What each symbol does to the elements:
* | c l g y
SZ | LQ ZS QB TT
RQ | RH HN none GN
HB | HG JL SF LP
LB | FM TT none RQ
NZ | ZM none BT BZ
FR | JL none HG GL
GN | GB HS none RM
RM | MJ GJ none QB
HN | MH PR RQ HS
ZM | NZ none RR TB
HG | HB FR HS TP
DT | RJ none JG NZ
JL | FR none HB CF
PR | RZ TB HN HG
GJ | HC TP RM SZ
BZ | TB none RZ JL
QB | DQ SZ none LB
DQ | QB LQ none FM
ZS | JG RJ SZ RR
RZ | PR BZ MH HB
RH | RQ MH none GB
TB | BZ none PR FR
CF | GL none LP DT
MH | HN RZ RH SF
BT | RR NZ ZN RZ
HC | GJ LP MJ LQ
FM | LB ZN none RH
JG | ZS DT LQ BT
TT | ZN RR LB HN
RR | BT ZM TT PR
GB | GN SF none MJ
TP | LP GL GJ ZS
ZN | TT BT FM MH
GL | CF none TP RJ
RJ | DT none ZS ZM
LQ | SZ JG DQ ZN
MJ | RM HC none DQ
LP | TP CF HC JG
SF | HS HB GB HC
HS | SF HG GN GJ

The rows follow the links: the fewer symbols apart two elements are, the more alike their rows tend to be.

Each row is also shifted at random along 5 hidden directions that mean nothing.

Some elements, each with a row of numbers:
LB: -35,30,-16,1,1,24,-7,-24,54,-1,-21,-11,-15,-26,30,-15,-43,-25,5,-17,9,32,-24,-5,-5,29,-24,50,-34,47,-4,-11,-31,-25,68,-11,-6,34,-35,16,15,-19,17,-7,-16,14,21,-40,-67,6,43,6,-15,-1,-32,-30,-53,28,6,24,73
QB: -36,10,-31,-8,-36,9,4,-54,25,19,6,84,-7,38,90,13,-59,-32,50,6,23,-16,-61,6,1,10,2,35,-23,25,-4,32,-52,10,56,-57,-19,-64,-9,32,-44,-17,32,23,2,-13,-13,-68,-48,-45,-4,14,-7,70,-24,-29,-37,41,-59,-26,-35
RJ: -34,-22,-9,16,-36,1,-18,-45,-9,15,-48,50,-5,-3,14,30,-25,-31,38,20,-30,2,15,26,-3,-10,64,-29,31,7,-29,18,-27,-5,-23,9,18,-63,9,25,0,1,11,5,-41,5,-5,52,66,17,31,-7,10,56,22,-5,37,60,-34,-32,-52
HG: -39,-12,14,-35,21,-28,25,33,63,-8,-37,9,25,16,73,40,3,-21,1,7,64,-20,1,-20,-65,-15,-71,69,-53,-14,35,-39,-78,32,-33,-72,-50,15,43,-18,-33,-2,-4,4,9,1,-15,12,-20,-42,18,13,-19,-36,5,-18,-40,40,-16,47,39
SF: 33,12,11,23,19,-29,14,30,47,-4,38,12,20,52,43,-13,40,41,0,-45,7,-37,-24,-47,0,66,-53,14,-40,-20,37,24,33,12,-26,-47,-5,58,-22,24,-33,-14,-12,-58,49,-14,40,-25,-20,-49,-63,23,-3,-34,-18,22,19,-49,16,-7,-71
FR: -28,-24,-32,-4,17,-30,36,13,57,26,-62,-3,19,-13,20,38,-47,-37,19,-20,31,-16,29,-30,-65,30,-16,41,-47,-12,28,-14,-48,29,-68,-24,-22,29,34,2,-23,-7,4,-27,-11,1,-6,27,7,7,26,14,-24,-44,11,-39,-23,33,7,25,34
RZ: 33,-17,24,-58,10,15,-46,27,67,61,57,57,-40,40,30,47,57,17,-17,-9,23,-9,-39,-46,-41,5,46,-69,-47,10,89,-22,8,-1,-4,-44,-31,0,17,80,-2,35,75,-61,46,-55,-19,10,-8,-17,-94,-24,21,-57,15,54,29,-24,-11,26,-137
TB: -56,-28,-21,6,23,33,-21,-12,10,28,-44,33,-35,-34,-61,36,5,-37,0,3,-22,-24,8,28,11,0,97,-58,-34,2,13,20,-27,-8,-20,41,8,-63,9,-5,15,3,20,-14,-49,-23,9,52,62,38,43,-25,19,-27,36,12,32,42,45,-24,-54
MJ: 31,33,-14,-1,-18,-18,25,-37,-53,27,89,62,6,15,12,-14,-36,33,31,3,-11,-36,-40,9,40,-25,28,-39,23,-38,-15,15,46,33,36,-11,7,-42,2,-2,-30,-11,-3,23,18,-13,13,-61,-19,-7,-50,12,15,50,-8,-16,47,-20,-25,-35,-78
NZ: 38,-32,-38,19,-2,14,22,-30,-73,-39,-15,60,-7,-63,32,45,-86,34,42,16,50,17,49,-31,-59,3,-29,15,-28,52,-24,20,36,-13,10,-48,-47,13,-11,-73,-1,-14,2,47,57,30,-40,37,21,-24,-32,19,-57,29,12,-58,-100,-45,-11,-1,132
HN: -41,20,42,38,25,10,-16,63,26,-37,-44,-99,0,19,-60,-54,39,-4,-46,-33,-34,6,17,36,36,23,-78,59,15,0,-8,0,-32,-33,10,50,51,37,-49,-33,35,-31,-42,-31,-39,9,47,10,13,22,75,-18,3,-46,-16,7,3,24,71,-10,-2
ZM: -46,-33,-30,19,-4,34,-1,-24,-83,-10,-53,53,-37,-8,-23,35,-53,-32,36,29,13,5,31,63,2,-44,36,-17,13,35,-33,39,-24,-28,13,13,-6,-100,11,-73,8,1,17,52,-38,23,-17,48,55,7,35,-16,-13,45,31,-29,-36,53,3,-43,-4
TT: -47,12,25,20,-15,17,-47,20,11,-22,-25,-35,-5,29,5,-29,37,-12,-14,-11,-11,24,8,39,24,13,-45,51,23,45,-13,24,-37,-38,50,-13,27,-6,-44,-7,17,0,-3,-4,-24,10,9,-25,-5,-6,51,-24,1,9,-12,25,-9,37,-6,-30,-25
ZS: -53,-23,19,-11,-27,1,-23,-22,65,-35,-66,85,18,-38,15,0,44,-19,-4,14,-69,-6,-10,30,24,28,-15,18,-11,26,-40,0,-33,-7,-30,19,-22,16,-50,90,25,-20,-25,-34,-19,-34,48,8,38,-39,38,17,64,63,19,50,6,16,13,20,-45
RM: -36,28,-10,-27,-8,-26,30,-17,97,64,20,-80,13,-22,18,-16,-9,-48,-9,-33,4,27,-41,-29,-33,10,39,42,12,-57,52,-34,-59,28,7,5,16,37,33,60,-17,6,14,-23,-10,-8,-15,-47,-93,49,30,2,-31,-30,-39,-25,16,48,-31,66,75
ZN: 49,32,21,27,11,20,-14,32,-54,-42,35,-107,-13,4,-25,-59,21,43,-19,-18,-10,48,40,-17,4,4,-78,33,41,37,-31,-13,53,-62,55,13,26,72,-29,-39,30,-3,-25,14,21,38,-5,7,-29,14,-16,-11,-24,-10,-17,4,-57,-44,4,-3,111
GL: -16,-40,-11,1,-1,-23,8,-20,47,30,-58,29,22,7,2,11,-16,-21,6,-9,-30,-18,24,13,0,29,32,-2,11,-33,2,5,-25,39,-80,13,25,-4,10,56,-12,-20,-21,-29,-27,-18,46,39,44,21,28,8,24,26,21,-7,42,36,-9,11,-48
GB: 52,37,-3,-7,25,-29,35,37,5,21,51,-60,36,31,3,-49,-36,38,-18,-1,3,-9,12,-36,7,-6,-56,47,20,-31,2,-41,31,0,10,0,15,80,-9,-16,-1,-41,-38,-11,28,13,28,-42,-45,20,-22,21,-1,-45,-51,-45,16,-45,26,24,31

Start here and follow the symbols in turn, left to right. Where do you end up?
Answer with the element's name.
-30,12,14,39,-32,-5,10,-12,16,-67,-63,-15,30,32,34,-33,0,1,-5,-24,-20,16,12,26,7,34,-93,93,26,27,-62,30,-23,-16,21,-21,21,29,-39,8,-2,-26,-44,6,-9,30,20,-27,-15,-54,42,23,-3,58,-17,5,-42,23,-15,-16,57
c c y => TT
39,5,-27,21,14,21,-12,-31,-29,-14,49,53,-9,-74,-8,-18,-44,35,13,-5,1,15,-48,-20,33,36,15,-19,-26,45,-22,27,32,-25,52,21,-30,22,-50,3,19,-7,8,2,23,20,10,-51,-45,-3,-23,18,4,22,-5,-11,-43,-39,21,-3,35
c c y => RH
-44,32,19,17,-3,-34,45,34,8,-37,-32,-140,29,19,-13,-56,41,-18,-32,-21,-3,32,32,12,-7,-5,-46,74,45,-56,-15,-21,-32,25,-15,12,31,36,21,-31,3,1,-20,27,-27,34,-29,-8,-38,35,79,10,-46,-21,-32,-1,6,43,2,7,121
l g => GJ
43,-13,15,-45,2,21,-26,22,31,-9,26,-41,-42,-29,35,15,39,24,-28,-4,21,58,22,-53,-66,-17,-28,3,-11,50,15,-59,26,-30,20,-23,-13,69,5,16,35,8,33,-4,39,-16,-34,19,-19,-5,-27,-22,-16,-33,0,28,-55,-45,-22,73,94
l g c y => PR
43,10,25,2,33,11,-38,33,40,17,50,-21,-29,44,7,-1,53,30,-17,-44,1,-15,-20,-43,-8,55,-20,-24,-30,14,47,21,21,-5,6,-24,8,66,-32,45,0,16,24,-51,35,1,23,-18,-26,-27,-49,-27,-10,-63,-4,25,-4,-53,18,7,-68
y c => HS
-39,0,16,-21,-15,34,-29,17,-14,-26,-24,-18,-38,-4,-8,10,58,-46,-10,31,24,30,13,28,-13,-56,11,3,27,23,0,-18,-47,-31,49,-9,4,-50,14,-33,15,35,31,25,-32,-18,-59,30,17,8,43,-21,0,6,17,33,-14,48,-22,18,10
g y c y => SF
38,11,12,26,-27,-1,-10,-11,-37,-37,34,-10,1,11,10,-19,40,35,-3,-24,-25,21,-7,-7,15,22,-31,-10,40,7,-34,25,58,-10,12,-5,30,25,-29,18,12,3,-12,12,11,19,9,-10,-6,-21,-34,-4,-9,46,-6,20,-2,-43,-28,-25,24
c g y => LB
42,-16,9,16,5,-16,17,-16,-63,12,-11,-35,29,17,-36,-18,-29,45,1,15,-48,-12,57,13,31,-24,-2,-34,71,-36,-35,5,48,12,-68,53,44,8,17,-9,5,-30,-44,-1,-4,-10,49,44,88,41,-18,4,34,18,15,-23,55,-33,9,-18,-32
g y => JG
36,39,-23,12,-7,-7,-15,-35,-28,-1,43,-5,4,3,4,-39,-31,33,8,8,-42,21,-25,-17,44,11,-5,-7,38,13,-18,-4,18,-10,35,26,18,44,-40,33,16,-27,-7,8,13,-1,33,-34,-33,32,-16,-1,18,36,-16,-28,1,-45,-15,4,23
l l y => BT
-39,-9,-2,-8,-3,-30,49,-10,46,-49,-73,60,43,-42,52,21,9,-9,3,1,7,-16,16,-12,-27,14,-74,62,-47,-6,-20,-12,-51,37,-63,-46,-54,39,-11,18,-20,-14,-42,-3,9,-2,6,-10,-11,-69,43,53,-1,23,21,11,-38,22,-1,33,65
g c y y => ZN
23,-3,-21,-29,-6,10,-35,-7,2,112,119,114,-48,56,54,58,-23,-16,38,-3,65,-34,-111,-36,-13,-18,121,-97,-46,6,77,20,0,14,74,-58,-24,-123,46,24,-42,44,105,-5,15,-21,-50,-42,-51,-19,-91,-38,-12,-30,-5,3,20,1,-40,-47,-173
l l g y => SF
43,-22,13,-22,-18,-9,30,12,-77,-21,34,38,22,54,36,22,24,30,10,48,35,-23,19,3,-8,-68,-44,-11,37,-45,-16,-18,36,32,-28,-61,-24,-47,38,-43,-42,4,4,37,31,-13,-48,11,27,-37,-56,20,-5,49,9,16,24,-25,-46,-13,-51
c l y => RJ
35,-31,-15,-4,27,13,-30,0,6,48,2,15,-18,-9,-16,38,-27,24,-3,-16,5,-8,11,-32,-28,17,64,-63,-24,7,33,-8,41,-1,-32,17,-1,16,-1,15,-4,5,25,-29,21,-6,-1,47,31,16,-41,-20,-4,-31,26,-16,4,-43,33,12,-36
y c c => JL
27,-24,-19,-12,-27,21,-13,-41,-23,44,14,-23,-16,-1,-15,26,-18,9,2,2,-15,30,26,-16,-32,-25,80,-93,39,-12,11,2,39,-4,-19,28,34,-15,51,43,13,30,32,14,2,-3,-40,45,29,51,-35,-34,-6,23,27,8,29,-25,-57,-8,2
c c => DT
